Below is a small trained network, with its code and all its weights. Each question gives an input and a class and asks what happens when units are switched off, that is, made to give their printed mean instead of their output.

import numpy as np


def w(rows, s, z=0):
    codes = np.array(rows[::2]) - 128.0
    scale = np.full(codes.shape[1], s)
    scale[-1] = z or s
    return codes * scale


def f(y):
    return y / 2 * (1 + np.tanh(0.7978845608 * (y + 0.044715 * y**3)))


def log_softmax(a):
    a = a - a.max(-1, keepdims=True)
    return a - np.log(np.exp(a).sum(-1, keepdims=True))


def net(x, mask):
    res = np.array(x, float).reshape(1, 6) / 4 @ E
    y = f(res @ A[0][:, :-1].T + A[0][:, -1])
    res = res + np.where(mask, y, B[0][:, -1]) @ B[0][:, :-1]
    return log_softmax(res[-1] @ U[:, :-1].T + U[:, -1])


A, B = {}, {}
E = w([
[161,105,43,71,83,47,75,121,61,224],'x0',
[8,69,50,172,200,120,77,178,106,147],'x1',
[128,120,44,153,1,83,116,180,182,56],'x2',
[141,21,141,86,172,152,135,212,153,78],'x3',
[153,177,177,34,98,70,42,159,35,79],'x4',
[198,118,115,104,87,216,63,219,199,198],'x5',
],0.0071)
A[0] = w([
[93,132,25,160,126,14,77,122,122,155,189],'neuron 1',
[47,106,92,209,140,167,169,152,182,165,230],'neuron 2',
[44,78,193,112,178,109,183,129,178,156,210],'neuron 3',
[131,102,208,108,213,200,121,194,136,141,133],'neuron 4',
[131,121,254,135,186,118,153,70,137,65,178],'neuron 5',
[185,184,158,101,98,143,98,147,157,141,206],'neuron 6',
[211,158,234,146,76,123,71,152,178,70,255],'neuron 7',
[138,115,26,133,40,67,105,108,86,151,187],'neuron 8',
],0.007,0.003)
B[0] = w([
[16,232,40,93,110,41,32,140,83,56,242],'neuron 1',
[128,60,5,220,204,228,86,103,200,96,251],'neuron 2',
[156,124,51,126,177,40,70,157,107,87,212],'neuron 3',
[197,74,55,126,102,47,34,175,41,105,215],'neuron 4',
[65,184,116,123,185,29,122,63,175,75,235],'neuron 5',
[70,82,160,166,23,167,183,161,48,254,206],'neuron 6',
[17,47,145,132,88,129,128,113,49,136,253],'neuron 7',
[27,136,118,54,86,126,205,74,35,93,244],'neuron 8',
],0.007,0.0066)
U = w([
[198,78,77,113,141,126,60,182,113,170,73],'0',
[87,129,47,145,223,117,110,67,237,77,172],'1',
[59,172,102,72,110,56,97,124,85,92,134],'2',
[153,195,255,115,156,63,200,8,163,141,160],'3',
[61,119,194,125,54,199,188,97,123,202,164],'4',
[195,218,195,101,131,141,151,174,209,117,2],'5',
],0.0084,0.0045)

Each question gives the input, the list of numbers given to net, and the class t.
The units are the neurons (one row each of A and B). Each row of codes is followed by its name. A weight is (code - 128) times the scale printed after its matrix; where a second scale follows, it is the last column's (A, B and U).
mask holds one flag per neuron, in row order. A switched-off neuron (its flag False) gives its mean, the last column of its row in B, instead of its output. The means were averaged over made-up inputs and are rounded, as every weight is.
A unit's drop is (log p(t) with every unit on - log p(t) with that unit switched off) / (log p(t) with every unit on - log p(t) with every unit switched off).
The circuit of an input: a set's keep is (log p(t) with only the set's units on - log p(t) with every unit switched off) / (log p(t) with every unit on - log p(t) with every unit switched off). Starting from all 8 units, units are removed one at a time, each time the one whose removal leaves the highest keep (on an exact tie, the one counted first), for as long as the keep stays at least 0.8.
circuit, biggest first: the units of the circuit, biggest drop first
unit that matters most: the unit with the biggest drop
top k neurons: the k neurons with the biggest drops, biggest first
drop of u: that unit's drop, to one decimal
input [-1,-2,0,1,-3,2], class 0: circuit, biggest first => neuron 8; neuron 5
input [1,-8,-6,6,-8,2], class 0: circuit, biggest first => neuron 4
input [6,-4,-6,-7,-2,-1], class 3: circuit, biggest first => neuron 7; neuron 4
input [-1,-4,-5,-1,2,-3], class 3: circuit, biggest first => neuron 1; neuron 2
input [-2,-4,-7,-6,-7,-1], class 1: circuit, biggest first => neuron 2; neuron 3
input [7,-3,0,-2,-7,3], class 4: circuit, biggest first => neuron 3; neuron 4
input [-6,-2,5,-4,3,-3], class 4: circuit, biggest first => neuron 1; neuron 3
input [-7,5,-5,-6,7,-2], class 3: circuit, biggest first => neuron 1; neuron 2
input [-2,-8,-1,0,3,1], class 4: top 2 neurons => neuron 6; neuron 7
input [-3,1,-8,-1,2,-8], class 1: top 4 neurons => neuron 3; neuron 5; neuron 6; neuron 8
input [1,1,-6,3,3,1], class 0: top 3 neurons => neuron 1; neuron 8; neuron 4
input [-4,-8,2,6,-1,7], class 4: top 2 neurons => neuron 7; neuron 6
input [-5,0,-4,-4,8,-2], class 3: drop of neuron 7 => -0.1
input [0,-4,0,0,-2,-8], class 3: unit that matters most => neuron 2
input [4,-3,-6,-3,6,-6], class 3: drop of neuron 4 => 0.2
input [-3,0,-6,-3,6,8], class 4: drop of neuron 2 => 0.2
input [8,8,2,6,0,6], class 2: drop of neuron 1 => 0.4
